Below are the code and all the weights of a small trained network. Each question names an input and a class and asks about switching units off, where a switched-off unit gives its printed mean instead of its output.

import numpy as np


def w(rows, s, z=0):
    codes = np.array(rows[::2]) - 128.0
    scale = np.full(codes.shape[1], s)
    scale[-1] = z or s
    return codes * scale


def f(y):
    return y / 2 * (1 + np.tanh(0.7978845608 * (y + 0.044715 * y**3)))


def log_softmax(a):
    a = a - a.max(-1, keepdims=True)
    return a - np.log(np.exp(a).sum(-1, keepdims=True))


def net(x, mask):
    res = np.array(x, float).reshape(1, 7) / 4 @ E
    y = f(res @ A[0][:, :-1].T + A[0][:, -1])
    res = res + np.where(mask, y, B[0][:, -1]) @ B[0][:, :-1]
    return log_softmax(res[-1] @ U[:, :-1].T + U[:, -1])


A, B = {}, {}
E = w([
[195,83,152,93,146,254,163],'x0',
[124,128,123,131,122,135,128],'x1',
[128,115,133,130,135,123,126],'x2',
[90,77,210,50,37,114,121],'x3',
[124,128,116,133,116,139,131],'x4',
[137,130,139,130,132,113,138],'x5',
[210,124,152,162,60,99,6],'x6',
],0.0097)
A[0] = w([
[77,92,126,105,96,59,103,99],'n0',
[142,112,147,144,157,143,104,94],'n1',
[62,192,17,237,195,18,82,230],'n2',
[240,129,132,179,104,144,69,139],'n3',
[128,149,134,120,167,148,152,188],'n4',
[127,143,143,121,132,129,153,180],'n5',
[68,115,128,121,116,104,153,138],'n6',
[114,122,112,102,87,94,104,123],'n7',
[226,129,127,168,100,138,75,160],'n8',
[49,119,132,89,78,53,93,96],'n9',
[118,127,121,136,144,129,136,118],'n10',
[168,80,184,25,57,167,173,24],'n11',
[139,140,109,114,144,106,126,129],'n12',
[126,123,141,139,151,133,174,197],'n13',
[127,132,92,108,233,200,199,217],'n14',
[1,143,144,75,47,50,101,137],'n15',
[125,143,103,110,184,155,163,198],'n16',
[72,117,121,98,125,95,145,154],'n17',
[136,100,165,61,109,173,124,34],'n18',
[178,106,126,152,129,142,99,137],'n19',
[235,136,85,145,187,215,138,134],'n20',
[245,129,71,125,179,180,130,108],'n21',
[162,138,125,137,167,157,132,144],'n22',
[152,115,128,142,121,139,117,128],'n23',
[109,164,106,192,143,84,133,143],'n24',
[111,139,138,145,149,157,135,164],'n25',
[155,103,172,33,96,173,139,24],'n26',
[145,113,161,57,114,161,129,53],'n27',
[23,141,135,69,131,94,178,215],'n28',
[214,131,146,161,27,90,3,132],'n29',
[87,132,131,113,168,139,179,252],'n30',
[170,141,137,118,39,74,40,113],'n31',
],0.011,0.0043)
B[0] = w([
[99,151,129,141,135,105,167,168],'n0',
[142,137,115,138,133,129,133,131],'n1',
[145,79,104,83,52,166,35,251],'n2',
[182,180,108,162,168,118,79,192],'n3',
[125,108,126,122,115,132,157,154],'n4',
[108,120,131,123,126,137,128,140],'n5',
[123,160,143,128,144,157,121,155],'n6',
[110,133,138,124,132,105,143,151],'n7',
[182,165,116,157,153,109,89,187],'n8',
[95,142,135,151,156,106,172,184],'n9',
[122,117,135,134,122,131,125,131],'n10',
[117,104,107,96,74,141,57,190],'n11',
[136,124,119,134,118,133,130,133],'n12',
[115,119,130,117,116,139,151,153],'n13',
[128,69,146,108,101,109,226,215],'n14',
[80,173,156,150,179,134,172,211],'n15',
[120,83,141,121,112,124,166,171],'n16',
[114,151,131,141,144,165,128,159],'n17',
[142,110,117,119,100,134,90,159],'n18',
[162,154,120,141,137,122,113,152],'n19',
[165,138,139,158,164,107,180,197],'n20',
[151,158,135,151,173,114,161,183],'n21',
[158,123,123,134,134,120,155,151],'n22',
[158,135,138,129,130,119,118,136],'n23',
[135,107,119,113,98,125,96,168],'n24',
[128,125,137,117,119,128,142,141],'n25',
[139,105,104,111,84,139,83,171],'n26',
[138,114,118,123,104,137,99,155],'n27',
[69,182,131,132,164,215,122,199],'n28',
[130,80,122,133,110,3,150,231],'n29',
[76,111,148,97,122,158,149,182],'n30',
[112,107,144,119,118,34,162,201],'n31',
],0.033,0.018)
U = w([
[107,74,106,29,42,245,88,228],'0',
[109,96,177,139,156,57,235,202],'1',
[152,113,60,117,54,79,3,137],'2',
[198,207,115,202,233,119,141,7],'3',
[65,216,166,132,203,183,158,43],'4',
],0.0065,0.0013)

Each question gives the input, the list of numbers given to net, and the class t.
The units are the neurons (one row each of A and B). Each row of codes is followed by its name. A weight is (code - 128) times the scale printed after its matrix; where a second scale follows, it is the last column's (A, B and U).
mask holds one flag per neuron, in row order. A switched-off neuron (its flag False) gives its mean, the last column of its row in B, instead of its output. The means were averaged over made-up inputs and are rounded, as every weight is.
A unit's drop is (log p(t) with every unit on - log p(t) with that unit switched off) / (log p(t) with every unit on - log p(t) with every unit switched off).
The circuit of an input: a set's keep is (log p(t) with only the set's units on - log p(t) with every unit switched off) / (log p(t) with every unit on - log p(t) with every unit switched off). Starting from the 12 units with the biggest drops (on a tie, the unit counted first), units are removed one at a time, each time the one whose removal leaves the highest keep (on an exact tie, the one counted first), for as long as the keep stays at least 0.8.
circuit, biggest first: the units of the circuit, biggest drop first
k most important neurons: the k neurons with the biggest drops, biggest first
drop when u is switched off: that unit's drop, to one decimal
input [0,-8,-4,2,5,-1,-5], class 4: circuit, biggest first : (n29, n28)
input [1,8,8,8,8,-8,3], class 2: circuit, biggest first : (n14)
input [1,-4,8,-4,-1,6,8], class 3: 2 most important neurons : (n3, n11)
input [1,-1,-1,-7,8,-3,7], class 3: 2 most important neurons : (n21, n20)
input [0,5,0,-2,0,-8,-2], class 0: 3 most important neurons : (n29, n31, n15)
input [6,6,-1,1,-4,-2,-8], class 0: 2 most important neurons : (n29, n11)
input [-8,8,-1,-6,-4,6,0], class 0: 2 most important neurons : (n29, n2)
input [-5,6,8,1,8,-7,-7], class 4: 2 most important neurons : (n15, n28)
input [8,5,-5,-6,0,-6,1], class 3: 2 most important neurons : (n29, n3)
input [-8,7,1,1,-5,6,-1], class 4: 3 most important neurons : (n15, n9, n11)
input [-8,1,3,-3,1,4,1], class 2: 3 most important neurons : (n2, n14, n30)
input [0,-7,-6,8,-3,-4,-4], class 4: 2 most important neurons : (n2, n15)
input [1,-4,-2,4,6,1,0], class 0: 3 most important neurons : (n29, n3, n8)
input [-3,0,8,0,-7,5,3], class 2: circuit, biggest first : (n14)
input [-5,-5,2,8,3,7,-6], class 4: drop when n0 is switched off : 0.0
input [-7,3,3,-1,-8,5,2], class 2: drop when n2 is switched off : 5.6
input [0,-5,0,6,-8,-2,-2], class 4: drop when n2 is switched off : 0.9
input [-1,-6,7,-7,-1,8,5], class 2: drop when n2 is switched off : 3.0
